Below are the code and all the weights of a small trained network. Each question names an input and a class and asks about switching units off, where a switched-off unit gives its printed mean instead of its output.

import numpy as np


def w(rows, s, z=0):
    codes = np.array(rows[::2]) - 128.0
    scale = np.full(codes.shape[1], s)
    scale[-1] = z or s
    return codes * scale


def norm(h):
    return h / np.sqrt((h * h).mean(-1, keepdims=True) + 1e-5)


def f(y):
    return np.maximum(y, 0)


def log_softmax(a):
    a = a - a.max(-1, keepdims=True)
    return a - np.log(np.exp(a).sum(-1, keepdims=True))


def net(x, mask):
    res = np.array(x, float).reshape(1, 4) / 4 @ E
    u = 0
    for l in range(4):
        y = f(norm(res) @ A[l][:, :-1].T + A[l][:, -1])
        res = res + np.where(mask[u : u + 6], y, B[l][:, -1]) @ B[l][:, :-1]
        u += 6
    return log_softmax(norm(res)[-1] @ U[:, :-1].T + U[:, -1])


A, B = {}, {}
E = w([
[157,179,175,188,62,68],'x0',
[131,185,149,50,103,120],'x1',
[113,170,3,133,83,132],'x2',
[43,79,111,117,111,43],'x3',
],0.0035)
A[0] = w([
[148,3,73,241,148,166,124],'L0N0',
[95,132,91,80,204,192,1],'L0N1',
[162,101,137,143,88,124,248],'L0N2',
[48,93,132,86,145,205,121],'L0N3',
[113,188,130,18,69,99,81],'L0N4',
[124,169,142,5,136,148,103],'L0N5',
],0.0052,0.0037)
B[0] = w([
[39,236,141,191,220,104,243],'L0N0',
[227,79,63,48,157,84,175],'L0N1',
[121,95,163,64,161,86,253],'L0N2',
[182,77,101,74,121,85,208],'L0N3',
[58,140,125,253,228,137,205],'L0N4',
[34,214,150,182,201,107,212],'L0N5',
],0.0051,0.0034)
A[1] = w([
[95,195,2,153,61,170,2],'L1N0',
[119,116,114,187,201,46,156],'L1N1',
[221,156,154,154,162,225,19],'L1N2',
[147,188,172,194,56,77,106],'L1N3',
[178,196,89,136,157,206,174],'L1N4',
[141,176,141,41,133,117,242],'L1N5',
],0.0061,0.0029)
B[1] = w([
[114,7,188,244,113,206,170],'L1N0',
[136,150,105,89,69,203,255],'L1N1',
[2,141,123,61,42,30,153],'L1N2',
[202,113,14,124,179,101,179],'L1N3',
[43,95,123,99,90,58,192],'L1N4',
[121,104,82,198,138,209,197],'L1N5',
],0.0061)
A[2] = w([
[82,111,108,78,42,108,132],'L2N0',
[99,151,126,83,130,192,147],'L2N1',
[149,115,235,75,151,140,50],'L2N2',
[124,43,186,166,95,199,97],'L2N3',
[158,184,129,239,84,66,99],'L2N4',
[141,210,169,92,2,120,1],'L2N5',
],0.0063,0.0049)
B[2] = w([
[60,81,241,73,88,75,221],'L2N0',
[147,112,82,110,86,136,252],'L2N1',
[101,29,107,248,95,217,156],'L2N2',
[140,156,84,173,31,184,180],'L2N3',
[113,90,123,109,208,125,199],'L2N4',
[36,116,154,1,57,45,133],'L2N5',
],0.0063,0.0032)
A[3] = w([
[216,62,82,104,100,78,28],'L3N0',
[175,222,154,117,60,82,1],'L3N1',
[62,220,135,130,206,194,153],'L3N2',
[147,148,110,199,50,75,155],'L3N3',
[117,143,26,103,3,164,205],'L3N4',
[243,92,90,116,126,45,105],'L3N5',
],0.0059,0.0077)
B[3] = w([
[174,168,113,54,198,213,131],'L3N0',
[111,67,255,185,98,249,128],'L3N1',
[155,176,115,203,123,49,196],'L3N2',
[110,119,145,68,155,169,156],'L3N3',
[208,144,215,114,132,119,254],'L3N4',
[184,57,65,10,178,196,141],'L3N5',
],0.0061,0.0084)
U = w([
[32,245,100,250,249,30,169],'0',
[38,45,254,17,18,27,149],'1',
[248,22,9,29,254,132,128],'2',
[153,32,171,249,43,237,169],'3',
[223,227,192,106,54,133,161],'4',
[74,206,34,71,21,181,2],'5',
],0.0099,0.0096)

Each question gives the input, the list of numbers given to net, and the class t.
The units are the neurons (one row each of A and B). Each row of codes is followed by its name. A weight is (code - 128) times the scale printed after its matrix; where a second scale follows, it is the last column's (A, B and U).
mask holds one flag per neuron, layer by layer. A switched-off neuron (its flag False) gives its mean, the last column of its row in B, instead of its output. The means were averaged over made-up inputs and are rounded, as every weight is.
A unit's drop is (log p(t) with every unit on - log p(t) with that unit switched off) / (log p(t) with every unit on - log p(t) with every unit switched off).
The circuit of an input: a set's keep is (log p(t) with only the set's units on - log p(t) with every unit switched off) / (log p(t) with every unit on - log p(t) with every unit switched off). Starting from the 12 units with the biggest drops (on a tie, the unit counted first), units are removed one at a time, each time the one whose removal leaves the highest keep (on an exact tie, the one counted first), for as long as the keep stays at least 0.8.
units of the circuit, in order: the units of the circuit, biggest drop first
k most important neurons: the k neurons with the biggest drops, biggest first
top k neurons in layer l: the k neurons of layer l with the biggest drops, biggest first
input [-2,8,6,0], class 0: top 2 neurons in layer 0 : L0N5, L0N4
input [4,5,7,-2], class 3: units of the circuit, in order : L1N0
input [-4,-4,5,6], class 1: 2 most important neurons : L1N5, L0N4
input [-1,-6,-7,-8], class 1: 2 most important neurons : L1N2, L0N5
input [-1,-7,-7,-3], class 0: 2 most important neurons : L0N0, L1N0
input [8,3,7,-8], class 1: top 3 neurons in layer 0 : L0N0, L0N5, L0N3
input [8,5,-1,7], class 2: 4 most important neurons : L1N3, L1N4, L0N0, L1N2
input [5,-4,5,5], class 1: top 2 neurons in layer 1 : L1N5, L1N1
input [-8,-1,7,-8], class 1: units of the circuit, in order : L1N4, L1N2, L2N0
input [1,-7,-7,-7], class 0: 3 most important neurons : L0N0, L1N0, L1N2
input [2,-5,7,5], class 3: 3 most important neurons : L1N0, L0N5, L1N4
input [-5,-7,3,-8], class 1: 2 most important neurons : L1N2, L1N4
input [7,6,0,5], class 2: 2 most important neurons : L1N3, L0N0
input [-6,-5,4,7], class 1: units of the circuit, in order : L1N5, L2N0
input [-3,-3,1,-2], class 4: 2 most important neurons : L1N1, L0N0
input [-1,1,-5,-5], class 1: units of the circuit, in order : L1N2
input [2,4,-6,4], class 3: units of the circuit, in order : L2N2, L1N4
input [-8,3,8,-8], class 1: 2 most important neurons : L1N4, L1N2
input [8,-6,-2,-3], class 2: units of the circuit, in order : L1N3, L3N5
input [1,7,-2,7], class 0: units of the circuit, in order : L0N4
